Below is a small trained network, with its code and all its weights. Each question gives an input and a target symbol and asks what happens when units are switched off, that is, made to give their printed mean instead of their output.

import numpy as np


def w(rows, s, z=0):
    codes = np.array(rows[::2]) - 128.0
    scale = np.full(codes.shape[1], s)
    scale[-1] = z or s
    return codes * scale


def norm(h):
    return h / np.sqrt((h * h).mean(-1, keepdims=True) + 1e-5)


def f(y):
    return y / 2 * (1 + np.tanh(0.7978845608 * (y + 0.044715 * y**3)))


def softmax(a):
    e = np.exp(a - a.max(-1, keepdims=True))
    return e / e.sum(-1, keepdims=True)


def log_softmax(a):
    a = a - a.max(-1, keepdims=True)
    return a - np.log(np.exp(a).sum(-1, keepdims=True))


def net(x, mask):
    ids = ['Γαβδεζηθλμπστφψω'.index(c) for c in x.split()]
    T = len(ids)
    res = E[ids] + P[:T]
    u = 0
    for l in range(3):
        q, k, v = (norm(res) @ M[l].T for M in (Q, K, V))
        z = softmax(np.where(np.tri(T) > 0, q @ k.T / 3**0.5, -1e9)) @ v
        res = res + np.where(mask[u], z, O[l][:, -1]) @ O[l][:, :-1]
        u += 1
        y = f(norm(res) @ A[l][:, :-1].T + A[l][:, -1])
        res = res + np.where(mask[u : u + 4], y, B[l][:, -1]) @ B[l][:, :-1]
        u += 4
    return log_softmax(norm(res)[-1] @ U[:, :-1].T + U[:, -1])


Q, K, V, O, A, B = {}, {}, {}, {}, {}, {}
E = w([
[76,155,172,136,157,139,80,116,123,115,111],'Γ',
[105,127,186,120,93,123,64,102,159,40,121],'α',
[188,111,148,127,150,111,117,86,158,143,128],'β',
[66,137,48,233,143,170,143,58,223,129,144],'δ',
[91,147,161,135,179,79,154,174,113,140,129],'ε',
[194,134,64,66,77,79,94,134,169,149,186],'ζ',
[182,140,138,107,90,97,136,195,78,96,75],'η',
[134,189,93,168,113,113,66,176,122,153,181],'θ',
[3,151,121,129,132,85,134,212,191,122,103],'λ',
[84,52,96,119,129,192,144,133,129,60,64],'μ',
[179,110,109,102,139,229,97,126,175,108,126],'π',
[106,40,101,189,185,83,137,113,153,98,138],'σ',
[101,114,121,160,120,108,152,42,76,203,59],'τ',
[118,74,149,136,197,149,93,121,67,148,196],'φ',
[172,160,104,80,175,158,90,90,162,125,125],'ψ',
[98,162,188,21,136,96,73,89,170,126,91],'ω',
],0.019)
P = w([
[160,151,196,178,2,148,146,101,90,161,172],'0',
[163,110,106,152,131,80,32,113,122,184,94],'1',
[161,96,111,160,125,99,46,108,126,188,76],'2',
[178,99,126,179,123,132,46,103,121,172,80],'3',
[117,70,140,131,146,166,58,80,73,70,165],'4',
[131,68,134,148,134,151,43,87,78,82,171],'5',
[134,63,121,157,138,141,43,72,59,49,145],'6',
],0.0085)
Q[0] = w([
[102,149,108,49,162,128,160,127,117,100,185],'L0H0',
[134,115,165,122,101,136,150,146,103,109,151],'L0H0',
[127,202,111,145,75,151,254,98,98,147,145],'L0H0',
],0.0086)
K[0] = w([
[138,112,70,97,252,59,23,169,85,96,88],'L0H0',
[137,95,2,161,150,82,131,120,168,107,95],'L0H0',
[73,131,91,100,216,130,54,96,199,90,173],'L0H0',
],0.0059)
V[0] = w([
[182,162,122,100,119,52,113,211,64,66,102],'L0H0',
[128,87,81,111,111,147,126,66,23,158,3],'L0H0',
[7,187,31,105,107,96,150,54,123,136,129],'L0H0',
],0.0066)
O[0] = w([
[148,46,195,132,150,196,34,140,2,109,145,252],'L0H0',
[126,150,51,152,47,40,97,84,57,125,161,82],'L0H0',
[143,93,176,68,20,133,133,117,184,195,205,112],'L0H0',
],0.0093,0.0018)
A[0] = w([
[70,182,105,105,120,103,155,134,113,122,105,38],'L0N0',
[108,32,76,174,91,144,121,127,115,142,127,252],'L0N1',
[253,129,86,65,200,123,123,96,145,158,192,141],'L0N2',
[108,186,178,136,140,121,138,150,110,145,106,111],'L0N3',
],0.0071,0.0022)
B[0] = w([
[94,194,224,149,85,223,123,106,88,158,47,141],'L0N0',
[84,70,239,50,99,93,2,115,51,127,224,253],'L0N1',
[24,51,11,119,128,208,223,83,9,240,10,174],'L0N2',
[192,182,79,130,196,202,122,98,89,241,32,159],'L0N3',
],0.0056,0.0036)
Q[1] = w([
[125,109,139,134,117,151,26,134,107,163,93],'L1H0',
[92,145,141,66,153,135,171,126,112,41,254],'L1H0',
[89,32,44,207,135,110,16,100,180,133,48],'L1H0',
],0.0064)
K[1] = w([
[144,124,114,138,118,211,177,111,200,166,170],'L1H0',
[149,94,100,109,172,103,2,101,140,171,45],'L1H0',
[143,170,192,154,99,182,186,96,123,135,151],'L1H0',
],0.0077)
V[1] = w([
[95,156,79,173,111,89,96,108,94,7,132],'L1H0',
[85,62,119,126,81,125,255,183,131,97,201],'L1H0',
[54,85,104,198,186,105,170,22,143,189,180],'L1H0',
],0.0067)
O[1] = w([
[40,191,78,145,79,254,150,135,109,141,113,4],'L1H0',
[155,62,128,88,128,106,149,200,138,54,252,54],'L1H0',
[63,97,124,103,237,89,219,105,71,129,127,91],'L1H0',
],0.0099,0.004)
A[1] = w([
[109,125,159,139,159,140,101,163,130,2,99,251],'L1N0',
[124,197,101,131,203,66,96,190,151,213,208,137],'L1N1',
[143,74,127,120,129,182,108,135,150,161,91,56],'L1N2',
[216,51,156,125,158,39,168,206,175,138,172,114],'L1N3',
],0.0075,0.0031)
B[1] = w([
[158,14,93,118,181,147,88,165,140,243,113,222],'L1N0',
[87,114,164,130,116,189,63,60,77,107,158,178],'L1N1',
[169,198,2,106,80,46,152,147,230,110,183,146],'L1N2',
[60,163,84,131,121,110,117,134,95,15,85,254],'L1N3',
],0.0096,0.0068)
Q[2] = w([
[38,130,70,120,192,94,6,67,148,155,32],'L2H0',
[129,155,117,254,133,68,216,118,132,127,64],'L2H0',
[34,105,35,63,49,113,128,122,162,139,134],'L2H0',
],0.0067)
K[2] = w([
[111,237,122,225,69,135,253,104,152,34,132],'L2H0',
[124,135,121,26,173,216,139,144,45,168,213],'L2H0',
[202,89,121,201,72,179,162,76,85,74,94],'L2H0',
],0.0062)
V[2] = w([
[163,149,129,104,91,64,112,187,1,126,79],'L2H0',
[204,31,172,134,170,180,82,154,122,63,164],'L2H0',
[124,120,131,155,139,60,93,61,151,169,205],'L2H0',
],0.0081)
O[2] = w([
[186,193,160,134,122,52,125,168,67,203,183,212],'L2H0',
[140,157,134,221,159,152,112,90,166,159,163,254],'L2H0',
[55,50,166,204,78,113,254,103,52,116,40,154],'L2H0',
],0.012,0.00083)
A[2] = w([
[125,128,149,131,149,192,135,140,109,255,164,161],'L2N0',
[63,117,118,118,111,93,132,62,144,164,117,252],'L2N1',
[156,148,126,186,201,98,88,88,161,123,98,156],'L2N2',
[46,122,156,160,141,87,161,198,171,141,115,130],'L2N3',
],0.0095,0.0038)
B[2] = w([
[80,74,160,85,90,208,149,169,55,65,161,175],'L2N0',
[198,131,180,161,126,188,116,47,74,43,254,255],'L2N1',
[171,130,111,132,96,160,238,152,111,70,75,253],'L2N2',
[96,125,150,134,156,87,56,113,159,246,123,196],'L2N3',
],0.0096,0.0062)
U = w([
[183,125,157,183,138,183,162,144,132,166,94,171],'Γ',
[166,95,156,173,42,152,109,84,133,159,71,137],'α',
[92,121,92,133,68,84,254,134,117,106,91,162],'β',
[59,97,113,148,158,185,187,79,117,107,132,70],'δ',
[95,203,152,128,205,121,201,159,65,98,99,75],'ε',
[108,140,52,79,57,97,131,120,96,158,194,148],'ζ',
[195,127,106,118,159,107,102,194,49,157,126,130],'η',
[138,188,94,182,70,180,87,142,83,102,173,124],'θ',
[116,169,130,163,152,151,22,131,170,218,142,155],'λ',
[125,62,139,79,80,135,108,170,150,59,166,253],'μ',
[143,154,31,107,120,191,112,126,171,115,115,69],'π',
[163,106,112,163,183,45,115,119,165,81,193,184],'σ',
[132,108,161,150,54,73,129,49,79,164,97,57],'τ',
[111,114,134,75,212,127,182,105,97,156,187,76],'φ',
[138,177,29,108,184,129,139,97,127,139,84,117],'ψ',
[171,178,179,23,155,116,115,54,135,120,104,38],'ω',
],0.0092,0.0037)

Each question gives the input, a string of symbols that net reads in full, and the target symbol t.
The units are the heads (3 rows each of Q, K, V and O) and the neurons (one row each of A and B). Each row of codes is followed by its name. A weight is (code - 128) times the scale printed after its matrix; where a second scale follows, it is the last column's (O, A, B and U).
mask holds one flag per unit, layer by layer, with each layer's heads first. A switched-off unit (its flag False) gives its mean, the last column of its rows in O or B, instead of its output. The means were averaged over made-up inputs and are rounded, as every weight is.
A unit's drop is (log p(t) with every unit on - log p(t) with that unit switched off) / (log p(t) with every unit on - log p(t) with every unit switched off).
The circuit of an input: a set's keep is (log p(t) with only the set's units on - log p(t) with every unit switched off) / (log p(t) with every unit on - log p(t) with every unit switched off). Starting from the 12 units with the biggest drops (on a tie, the unit counted first), units are removed one at a time, each time the one whose removal leaves the highest keep (on an exact tie, the one counted first), for as long as the keep stays at least 0.8.
units of the circuit, in order: the units of the circuit, biggest drop first
k most important neurons: the k neurons with the biggest drops, biggest first
top k neurons in layer l: the k neurons of layer l with the biggest drops, biggest first
input ω ω τ μ ω β, target τ: units of the circuit, in order => L2H0, L0H0
input ε σ λ ψ, target Γ: 2 most important neurons => L1N3, L2N2
input ω σ θ λ λ, target λ: 2 most important neurons => L2N3, L2N2
input μ λ ω, target ζ: units of the circuit, in order => L0H0, L1H0
input λ η λ β, target σ: units of the circuit, in order => L0H0, L1H0, L2H0
input μ δ ω δ λ, target δ: units of the circuit, in order => L2H0
input η θ λ λ λ θ σ, target η: units of the circuit, in order => L2H0, L1N0
input τ λ λ β, target τ: top 2 neurons in layer 1 => L1N3, L1N2
input ω μ ω β λ ω, target τ: units of the circuit, in order => L2H0, L0H0, L1N3
input λ λ η π ω, target η: units of the circuit, in order => L0H0, L1N0
input λ σ β, target σ: 2 most important neurons => L1N3, L1N2
input λ λ ε, target σ: units of the circuit, in order => L0H0, L1H0, L2H0
input ω θ λ ω ω λ, target λ: 2 most important neurons => L2N3, L2N2
input η σ σ, target η: top 2 neurons in layer 1 => L1N1, L1N0
input τ ζ λ, target τ: units of the circuit, in order => L2H0, L1N3
input λ η μ θ, target σ: units of the circuit, in order => L1H0, L0H0
input μ λ θ, target ζ: units of the circuit, in order => L0H0
input ζ ψ θ θ λ, target η: 3 most important neurons => L0N2, L1N3, L1N0
input λ ψ ψ μ, target σ: units of the circuit, in order => L1H0, L0H0, L2H0, L1N3
input ζ λ μ, target η: top 2 neurons in layer 1 => L1N0, L1N3
input α μ μ θ π, target π: top 2 neurons in layer 1 => L1N2, L1N1
input ω ω φ φ, target τ: top neuron in layer 1 => L1N0
input λ θ λ π β ω θ, target σ: 2 most important neurons => L1N3, L0N2
input τ θ λ β ε σ ω, target τ: top 2 neurons in layer 2 => L2N2, L2N1
